Below are the code and all the weights of a small trained network. Each question names an input and a class and asks about switching units off, where a switched-off unit gives its printed mean instead of its output.

import numpy as np


def w(rows, s, z=0):
    codes = np.array(rows[::2]) - 128.0
    scale = np.full(codes.shape[1], s)
    scale[-1] = z or s
    return codes * scale


def f(y):
    return np.maximum(y, 0)


def log_softmax(a):
    a = a - a.max(-1, keepdims=True)
    return a - np.log(np.exp(a).sum(-1, keepdims=True))


def net(x, mask):
    res = np.array(x, float).reshape(1, 4) / 4 @ E
    y = f(res @ A[0][:, :-1].T + A[0][:, -1])
    res = res + np.where(mask, y, B[0][:, -1]) @ B[0][:, :-1]
    return log_softmax(res[-1] @ U[:, :-1].T + U[:, -1])


A, B = {}, {}
E = w([
[134,184,104,165,203,98,175,142],'x0',
[162,202,254,137,117,91,97,104],'x1',
[165,115,88,85,91,27,136,147],'x2',
[173,108,79,189,125,107,67,91],'x3',
],0.015)
A[0] = w([
[185,31,186,87,65,152,66,128,141],'N0',
[116,94,119,102,1,185,120,88,87],'N1',
[158,161,215,142,172,112,96,128,64],'N2',
[113,171,184,153,147,125,95,80,77],'N3',
[165,118,81,176,145,103,54,81,128],'N4',
[167,161,93,104,101,26,135,168,105],'N5',
[134,176,118,177,179,99,198,158,85],'N6',
[100,80,23,128,160,183,171,176,97],'N7',
[149,168,163,78,127,76,99,77,94],'N8',
[142,92,52,73,115,65,137,178,86],'N9',
[157,155,111,156,162,92,173,144,98],'N10',
[160,112,88,247,110,134,38,61,105],'N11',
[112,198,93,192,172,112,170,157,74],'N12',
[75,113,160,236,181,210,146,107,110],'N13',
[114,117,129,102,86,156,83,123,60],'N14',
[153,230,154,122,81,83,114,130,2],'N15',
[55,165,175,44,121,162,202,222,130],'N16',
[96,94,162,60,103,138,122,137,101],'N17',
[163,168,147,125,122,140,113,137,73],'N18',
[52,126,122,189,177,228,84,112,88],'N19',
],0.011,0.0044)
B[0] = w([
[178,91,145,178,178,116,64,81,232],'N0',
[169,102,97,144,200,141,67,76,217],'N1',
[189,174,72,121,76,197,131,112,209],'N2',
[120,126,66,125,95,170,161,85,196],'N3',
[89,65,110,202,67,119,200,216,204],'N4',
[51,87,211,56,125,53,129,67,210],'N5',
[151,89,119,150,240,171,26,155,197],'N6',
[198,190,23,98,48,231,142,89,251],'N7',
[130,168,87,114,21,162,131,84,190],'N8',
[64,187,183,15,93,94,149,97,221],'N9',
[166,75,122,128,206,119,79,102,178],'N10',
[84,112,166,188,98,134,130,255,236],'N11',
[168,113,102,154,232,134,69,116,194],'N12',
[25,108,195,50,130,59,135,77,229],'N13',
[171,128,128,134,202,148,67,124,168],'N14',
[107,146,92,105,72,183,101,120,190],'N15',
[111,59,159,188,88,137,175,249,252],'N16',
[160,71,134,162,182,140,106,171,186],'N17',
[158,159,118,100,79,160,122,145,156],'N18',
[44,163,191,81,90,73,167,57,227],'N19',
],0.0077,0.015)
U = w([
[152,191,65,106,63,191,131,87,96],'0',
[79,137,171,79,112,76,131,66,92],'1',
[120,96,129,159,103,130,142,250,107],'2',
[167,107,108,141,213,139,66,96,114],'3',
[145,133,133,127,117,117,154,106,251],'4',
],0.013,0.011)

Each question gives the input, the list of numbers given to net, and the class t.
The units are the neurons (one row each of A and B). Each row of codes is followed by its name. A weight is (code - 128) times the scale printed after its matrix; where a second scale follows, it is the last column's (A, B and U).
mask holds one flag per neuron, in row order. A switched-off neuron (its flag False) gives its mean, the last column of its row in B, instead of its output. The means were averaged over made-up inputs and are rounded, as every weight is.
A unit's drop is (log p(t) with every unit on - log p(t) with that unit switched off) / (log p(t) with every unit on - log p(t) with every unit switched off).
The circuit of an input: a set's keep is (log p(t) with only the set's units on - log p(t) with every unit switched off) / (log p(t) with every unit on - log p(t) with every unit switched off). Starting from the 12 units with the biggest drops (on a tie, the unit counted first), units are removed one at a time, each time the one whose removal leaves the highest keep (on an exact tie, the one counted first), for as long as the keep stays at least 0.8.
units of the circuit, in order: the units of the circuit, biggest drop first
k most important neurons: the k neurons with the biggest drops, biggest first
drop when u is switched off: that unit's drop, to one decimal
input [-8,6,-7,-6], class 3: units of the circuit, in order : (N0; N1)
input [7,6,-5,-2], class 3: units of the circuit, in order : (N6)
input [-1,7,7,5], class 0: 2 most important neurons : (N8; N15)
input [1,-2,-3,-4], class 2: 2 most important neurons : (N16; N9)
input [-8,-5,-8,-8], class 1: 3 most important neurons : (N19; N13; N11)
input [5,0,1,-4], class 3: 2 most important neurons : (N11; N4)
input [-4,1,-3,0], class 3: units of the circuit, in order : (N9; N0)
input [-1,-6,5,-5], class 0: 2 most important neurons : (N7; N13)
input [-7,6,1,4], class 3: 2 most important neurons : (N0; N7)
input [5,-6,5,2], class 0: 4 most important neurons : (N7; N13; N9; N19)
input [-7,-1,-7,5], class 1: 3 most important neurons : (N19; N13; N6)
input [-5,1,-5,5], class 1: 4 most important neurons : (N19; N16; N13; N6)
input [8,1,-3,-6], class 3: 3 most important neurons : (N12; N6; N11)
input [-7,5,-2,-1], class 3: units of the circuit, in order : (N0)
input [-6,0,-5,6], class 2: 2 most important neurons : (N11; N4)
input [3,-4,1,-4], class 0: 4 most important neurons : (N7; N11; N4; N17)
input [6,-5,8,-7], class 1: 2 most important neurons : (N9; N5)
input [-8,8,-2,-4], class 0: drop when N8 is switched off : 0.5
input [-1,5,5,6], class 2: drop when N7 is switched off : 1.0
input [8,-4,2,-6], class 3: units of the circuit, in order : (N6)
input [-3,7,7,-5], class 0: drop when N13 is switched off : 0.4
